Here is a tiny trained network, its code and every weight. The questions are about switching its units off for an input and a class, where a switched-off unit gives its printed mean instead of its output.

import numpy as np


def w(rows, s, z=0):
    codes = np.array(rows[::2]) - 128.0
    scale = np.full(codes.shape[1], s)
    scale[-1] = z or s
    return codes * scale


def f(y):
    return np.maximum(y, 0)


def log_softmax(a):
    a = a - a.max(-1, keepdims=True)
    return a - np.log(np.exp(a).sum(-1, keepdims=True))


def net(x, mask):
    res = np.array(x, float).reshape(1, 7) / 4 @ E
    y = f(res @ A[0][:, :-1].T + A[0][:, -1])
    res = res + np.where(mask, y, B[0][:, -1]) @ B[0][:, :-1]
    return log_softmax(res[-1] @ U[:, :-1].T + U[:, -1])


A, B = {}, {}
E = w([
[125,128,130,125,129,130],'x0',
[232,58,68,193,48,109],'x1',
[33,97,202,175,32,218],'x2',
[126,127,134,131,128,123],'x3',
[131,130,133,126,126,121],'x4',
[131,129,120,123,134,141],'x5',
[100,45,108,2,71,97],'x6',
],0.0051)
A[0] = w([
[66,133,173,204,84,108,134],'neuron 1',
[191,70,83,194,77,122,12],'neuron 2',
[83,119,152,166,71,201,2],'neuron 3',
[55,171,139,93,187,149,2],'neuron 4',
[189,164,95,110,200,78,27],'neuron 5',
[140,204,128,252,179,129,15],'neuron 6',
[120,91,95,27,101,99,26],'neuron 7',
],0.013,0.0069)
B[0] = w([
[141,112,59,121,162,116,253],'neuron 1',
[102,175,218,58,182,52,231],'neuron 2',
[144,75,72,16,147,156,201],'neuron 3',
[163,173,216,57,170,75,190],'neuron 4',
[121,89,37,53,172,178,249],'neuron 5',
[108,77,189,116,4,155,253],'neuron 6',
[117,99,173,126,36,198,225],'neuron 7',
],0.018,0.0043)
U = w([
[117,114,93,136,123,113,238],'0',
[127,66,17,41,166,173,8],'1',
[80,75,172,127,2,171,25],'2',
[108,178,198,68,180,45,41],'3',
[121,128,80,163,129,130,217],'4',
[124,122,83,167,120,116,210],'5',
],0.0065,0.012)

Each question gives the input, the list of numbers given to net, and the class t.
The units are the neurons (one row each of A and B). Each row of codes is followed by its name. A weight is (code - 128) times the scale printed after its matrix; where a second scale follows, it is the last column's (A, B and U).
mask holds one flag per neuron, in row order. A switched-off neuron (its flag False) gives its mean, the last column of its row in B, instead of its output. The means were averaged over made-up inputs and are rounded, as every weight is.
A unit's drop is (log p(t) with every unit on - log p(t) with that unit switched off) / (log p(t) with every unit on - log p(t) with every unit switched off).
The circuit of an input: a set's keep is (log p(t) with only the set's units on - log p(t) with every unit switched off) / (log p(t) with every unit on - log p(t) with every unit switched off). Starting from all 7 units, units are removed one at a time, each time the one whose removal leaves the highest keep (on an exact tie, the one counted first), for as long as the keep stays at least 0.8.
units of the circuit, in order: the units of the circuit, biggest drop first
unit that matters most: the unit with the biggest drop
top k neurons: the k neurons with the biggest drops, biggest first
drop of u: that unit's drop, to one decimal
input [2,-4,7,0,-6,-5,-2], class 1: top 2 neurons : neuron 3; neuron 1
input [1,8,2,-2,0,-1,-3], class 3: units of the circuit, in order : neuron 2
input [4,-6,6,-3,-3,1,-3], class 1: top 3 neurons : neuron 3; neuron 1; neuron 2
input [0,-6,2,4,-4,-3,-7], class 2: top 3 neurons : neuron 6; neuron 2; neuron 5
input [4,-2,7,-1,-7,-5,-7], class 1: top 3 neurons : neuron 3; neuron 1; neuron 7
input [3,1,8,-6,6,1,0], class 1: top 2 neurons : neuron 3; neuron 1
input [5,6,8,8,0,0,-5], class 1: top 2 neurons : neuron 3; neuron 1
input [-4,1,-2,-3,-6,-1,-6], class 2: top 2 neurons : neuron 6; neuron 1
input [0,-5,4,-7,4,-3,-7], class 2: top 3 neurons : neuron 6; neuron 5; neuron 2
input [-4,-1,-7,-4,-2,0,-6], class 1: top 2 neurons : neuron 5; neuron 7
input [-1,7,0,-6,6,-3,-6], class 3: top 3 neurons : neuron 2; neuron 7; neuron 5
input [-7,8,-8,5,2,4,-3], class 1: top 2 neurons : neuron 5; neuron 4
input [-6,-8,5,1,-5,4,-7], class 3: top 3 neurons : neuron 4; neuron 7; neuron 5
input [5,-3,-7,-4,-1,1,-7], class 1: top 2 neurons : neuron 5; neuron 7
input [-2,5,3,2,-3,1,-7], class 2: units of the circuit, in order : neuron 6
input [5,2,-6,3,1,6,7], class 2: top 3 neurons : neuron 7; neuron 1; neuron 3
input [5,-4,-1,0,-1,0,6], class 2: top 3 neurons : neuron 7; neuron 1; neuron 5
input [6,-1,-8,4,-7,-2,-1], class 1: drop of neuron 5 : 1.3
input [8,-8,-1,1,-5,-1,2], class 3: drop of neuron 2 : 0.0
input [-4,7,-4,-3,2,-2,7], class 2: unit that matters most : neuron 7
input [-3,0,4,7,6,0,-8], class 2: drop of neuron 1 : -0.1
input [7,8,-7,5,7,7,5], class 3: drop of neuron 1 : 0.2
